Here is a tiny trained network, its code and every weight. The questions are about switching its units off for an input and a class, where a switched-off unit gives its printed mean instead of its output.

import numpy as np


def w(rows, s, z=0):
    codes = np.array(rows[::2]) - 128.0
    scale = np.full(codes.shape[1], s)
    scale[-1] = z or s
    return codes * scale


def norm(h):
    return h / np.sqrt((h * h).mean(-1, keepdims=True) + 1e-5)


def f(y):
    return np.maximum(y, 0)


def log_softmax(a):
    a = a - a.max(-1, keepdims=True)
    return a - np.log(np.exp(a).sum(-1, keepdims=True))


def net(x, mask):
    res = np.array(x, float).reshape(1, 3) / 4 @ E
    u = 0
    for l in range(3):
        y = f(norm(res) @ A[l][:, :-1].T + A[l][:, -1])
        res = res + np.where(mask[u : u + 10], y, B[l][:, -1]) @ B[l][:, :-1]
        u += 10
    return log_softmax(norm(res)[-1] @ U[:, :-1].T + U[:, -1])


A, B = {}, {}
E = w([
[117,150,164,201,2],'x0',
[255,132,139,84,101],'x1',
[156,50,147,163,149],'x2',
],0.0093)
A[0] = w([
[186,93,79,58,231,42],'0.n0',
[9,74,190,23,163,74],'0.n1',
[238,50,54,84,123,64],'0.n2',
[104,248,132,47,135,13],'0.n3',
[211,109,115,245,152,132],'0.n4',
[227,130,107,67,216,5],'0.n5',
[184,88,198,138,196,86],'0.n6',
[157,2,55,165,164,79],'0.n7',
[133,186,63,76,93,63],'0.n8',
[206,145,146,51,88,38],'0.n9',
],0.008,0.0029)
B[0] = w([
[187,151,87,171,65,254],'0.n0',
[98,97,96,90,72,213],'0.n1',
[76,78,147,61,148,228],'0.n2',
[84,247,213,234,211,187],'0.n3',
[136,246,187,145,122,193],'0.n4',
[47,86,55,164,105,236],'0.n5',
[206,189,117,133,112,191],'0.n6',
[101,214,224,182,203,207],'0.n7',
[89,255,156,107,124,168],'0.n8',
[23,153,186,44,105,200],'0.n9',
],0.0074,0.0055)
A[1] = w([
[149,96,139,74,116,192],'1.n0',
[246,100,125,54,96,76],'1.n1',
[134,98,2,120,63,62],'1.n2',
[91,41,140,126,128,24],'1.n3',
[64,77,132,94,131,86],'1.n4',
[165,29,226,158,170,120],'1.n5',
[165,75,54,118,158,73],'1.n6',
[47,164,123,159,79,252],'1.n7',
[142,147,165,106,157,103],'1.n8',
[220,49,189,143,191,162],'1.n9',
],0.0086,0.003)
B[1] = w([
[101,62,106,128,75,148],'1.n0',
[92,150,141,21,101,154],'1.n1',
[148,170,189,147,192,144],'1.n2',
[91,143,120,110,69,137],'1.n3',
[154,87,158,8,154,151],'1.n4',
[52,255,172,166,89,155],'1.n5',
[210,125,78,143,127,148],'1.n6',
[248,24,187,137,123,254],'1.n7',
[152,91,177,77,129,146],'1.n8',
[11,229,83,168,112,157],'1.n9',
],0.0066,0.0085)
A[2] = w([
[85,216,177,136,190,127],'2.n0',
[25,1,183,223,190,131],'2.n1',
[195,129,212,128,156,254],'2.n2',
[66,110,36,127,210,130],'2.n3',
[147,128,50,113,173,69],'2.n4',
[58,96,136,75,106,131],'2.n5',
[89,97,30,210,108,113],'2.n6',
[111,157,40,109,177,108],'2.n7',
[156,137,102,90,160,80],'2.n8',
[106,153,76,93,247,138],'2.n9',
],0.0091,0.0038)
B[2] = w([
[77,133,150,197,165,231],'2.n0',
[130,210,128,43,97,255],'2.n1',
[136,65,2,144,230,254],'2.n2',
[169,96,142,107,47,209],'2.n3',
[144,101,138,178,101,165],'2.n4',
[100,86,166,65,173,177],'2.n5',
[135,70,42,94,110,151],'2.n6',
[140,136,136,195,79,188],'2.n7',
[141,133,162,104,86,153],'2.n8',
[183,104,143,175,74,230],'2.n9',
],0.0097,0.0066)
U = w([
[204,68,119,215,5,92],'0',
[60,219,214,227,167,56],'1',
[69,113,173,3,85,248],'2',
[117,47,95,139,227,118],'3',
],0.012,0.0012)

Each question gives the input, the list of numbers given to net, and the class t.
The units are the neurons (one row each of A and B). Each row of codes is followed by its name. A weight is (code - 128) times the scale printed after its matrix; where a second scale follows, it is the last column's (A, B and U).
mask holds one flag per neuron, layer by layer. A switched-off neuron (its flag False) gives its mean, the last column of its row in B, instead of its output. The means were averaged over made-up inputs and are rounded, as every weight is.
A unit's drop is (log p(t) with every unit on - log p(t) with that unit switched off) / (log p(t) with every unit on - log p(t) with every unit switched off).
The circuit of an input: a set's keep is (log p(t) with only the set's units on - log p(t) with every unit switched off) / (log p(t) with every unit on - log p(t) with every unit switched off). Starting from the 12 units with the biggest drops (on a tie, the unit counted first), units are removed one at a time, each time the one whose removal leaves the highest keep (on an exact tie, the one counted first), for as long as the keep stays at least 0.8.
circuit, biggest first: the units of the circuit, biggest drop first
top k neurons: the k neurons with the biggest drops, biggest first
top k neurons in layer l: the k neurons of layer l with the biggest drops, biggest first
input [-4,-4,2], class 0: circuit, biggest first -> (2.n9; 2.n3)
input [1,2,3], class 3: circuit, biggest first -> (2.n2)
input [3,-4,2], class 2: top 2 neurons -> (2.n1; 0.n0)
input [3,-4,3], class 2: top 4 neurons in layer 0 -> (0.n0; 0.n6; 0.n8; 0.n3)
input [6,7,-2], class 2: circuit, biggest first -> (0.n9; 2.n9; 0.n0)
input [-1,7,-7], class 1: top 3 neurons -> (0.n3; 0.n8; 2.n0)
input [3,-3,-2], class 3: top 2 neurons -> (1.n7; 2.n2)
input [-8,8,-8], class 0: top 3 neurons in layer 2 -> (2.n9; 2.n7; 2.n1)
input [3,6,-5], class 2: top 2 neurons -> (0.n7; 0.n9)
input [-3,5,8], class 1: circuit, biggest first -> (0.n7; 1.n9)
input [4,-7,-6], class 2: top 4 neurons in layer 0 -> (0.n7; 0.n4; 0.n0; 0.n6)
input [-4,5,-5], class 1: top 2 neurons -> (0.n3; 0.n8)
input [-6,8,-8], class 1: circuit, biggest first -> (0.n3; 2.n0)
input [-2,-1,-6], class 1: circuit, biggest first -> (0.n3)
input [-8,-7,-2], class 0: top 3 neurons -> (2.n9; 0.n9; 0.n2)
input [7,8,-1], class 2: top 2 neurons -> (1.n1; 0.n9)
input [7,-6,-6], class 0: top 2 neurons -> (1.n7; 0.n2)
input [6,7,1], class 2: top 2 neurons in layer 2 -> (2.n9; 2.n7)
input [-3,2,-1], class 3: top 2 neurons in layer 0 -> (0.n0; 0.n5)
input [-6,-8,6], class 2: top 2 neurons -> (0.n1; 2.n1)
input [-1,-2,-1], class 3: top 3 neurons in layer 0 -> (0.n2; 0.n5; 0.n9)
input [-5,-2,8], class 1: top neuron -> (0.n7)
